Below is a small trained network, with its code and all its weights. Each question gives an input and a class and asks what happens when units are switched off, that is, made to give their printed mean instead of their output.

import numpy as np


def w(rows, s, z=0):
    codes = np.array(rows[::2]) - 128.0
    scale = np.full(codes.shape[1], s)
    scale[-1] = z or s
    return codes * scale


def f(y):
    return y / 2 * (1 + np.tanh(0.7978845608 * (y + 0.044715 * y**3)))


def log_softmax(a):
    a = a - a.max(-1, keepdims=True)
    return a - np.log(np.exp(a).sum(-1, keepdims=True))


def net(x, mask):
    res = np.array(x, float).reshape(1, 3) / 4 @ E
    y = f(res @ A[0][:, :-1].T + A[0][:, -1])
    res = res + np.where(mask, y, B[0][:, -1]) @ B[0][:, :-1]
    return log_softmax(res[-1] @ U[:, :-1].T + U[:, -1])


A, B = {}, {}
E = w([
[77,150,137,136,10,157,143,98],'x0',
[146,150,137,213,88,136,85,237],'x1',
[158,120,180,89,124,126,197,159],'x2',
],0.014)
A[0] = w([
[114,110,74,128,137,113,32,58,37],'n1',
[134,105,140,72,171,131,169,10,136],'n2',
[111,133,101,91,140,119,155,51,37],'n3',
[151,115,134,98,253,131,113,99,64],'n4',
[113,126,159,112,52,143,174,59,174],'n5',
[152,105,206,69,124,114,254,148,58],'n6',
[122,121,75,143,137,121,76,39,254],'n7',
[108,135,136,115,57,151,125,48,49],'n8',
],0.011,0.007)
B[0] = w([
[109,170,97,204,91,181,151,45,175],'n1',
[139,122,193,137,114,138,109,207,248],'n2',
[149,127,137,253,77,130,84,160,183],'n3',
[123,98,22,144,95,56,164,112,204],'n4',
[144,92,97,110,172,81,126,135,229],'n5',
[93,184,129,128,141,200,115,35,212],'n6',
[122,151,180,57,176,169,127,111,225],'n7',
[133,122,30,163,103,79,176,121,190],'n8',
],0.021,0.014)
U = w([
[93,184,141,146,136,186,137,55,90],'0',
[148,120,181,189,78,119,83,196,122],'1',
[120,107,86,121,124,46,167,120,64],'2',
[113,121,181,5,176,113,133,146,243],'3',
],0.015,0.011)

Each question gives the input, the list of numbers given to net, and the class t.
The units are the neurons (one row each of A and B). Each row of codes is followed by its name. A weight is (code - 128) times the scale printed after its matrix; where a second scale follows, it is the last column's (A, B and U).
mask holds one flag per neuron, in row order. A switched-off neuron (its flag False) gives its mean, the last column of its row in B, instead of its output. The means were averaged over made-up inputs and are rounded, as every weight is.
A unit's drop is (log p(t) with every unit on - log p(t) with that unit switched off) / (log p(t) with every unit on - log p(t) with every unit switched off).
The circuit of an input: a set's keep is (log p(t) with only the set's units on - log p(t) with every unit switched off) / (log p(t) with every unit on - log p(t) with every unit switched off). Starting from all 8 units, units are removed one at a time, each time the one whose removal leaves the highest keep (on an exact tie, the one counted first), for as long as the keep stays at least 0.8.
units of the circuit, in order: the units of the circuit, biggest drop first
unit that matters most: the unit with the biggest drop
k most important neurons: the k neurons with the biggest drops, biggest first
drop of u: that unit's drop, to one decimal
input [0,6,-6], class 0: unit that matters most : n2
input [-1,-3,1], class 3: 2 most important neurons : n1, n8
input [-3,0,-1], class 3: 2 most important neurons : n8, n3
input [5,4,-1], class 2: units of the circuit, in order : n2, n6
input [1,1,1], class 3: units of the circuit, in order : n3, n1
input [7,6,-6], class 2: units of the circuit, in order : n6, n2
input [1,0,-3], class 3: units of the circuit, in order : n6, n3, n4
input [-2,-1,1], class 3: 3 most important neurons : n3, n8, n1
input [-6,-5,6], class 0: 3 most important neurons : n6, n5, n8
input [7,-7,-2], class 1: 3 most important neurons : n2, n3, n4
input [4,-3,-1], class 2: 3 most important neurons : n8, n5, n6
input [5,-3,1], class 2: 2 most important neurons : n8, n5
input [-7,4,-5], class 2: 3 most important neurons : n6, n4, n2
input [8,-6,3], class 2: units of the circuit, in order : n8
input [3,0,3], class 3: 3 most important neurons : n4, n1, n3
input [3,0,2], class 3: 4 most important neurons : n4, n3, n1, n8
input [8,1,-7], class 2: 2 most important neurons : n8, n6
input [4,0,1], class 2: 2 most important neurons : n7, n2
input [-8,-4,7], class 2: 3 most important neurons : n4, n7, n1
input [1,1,8], class 0: unit that matters most : n6
input [-2,-8,-3], class 1: drop of n3 : 0.1
input [-6,-8,6], class 1: drop of n2 : 1.8
input [-3,3,-8], class 0: drop of n1 : 0.7
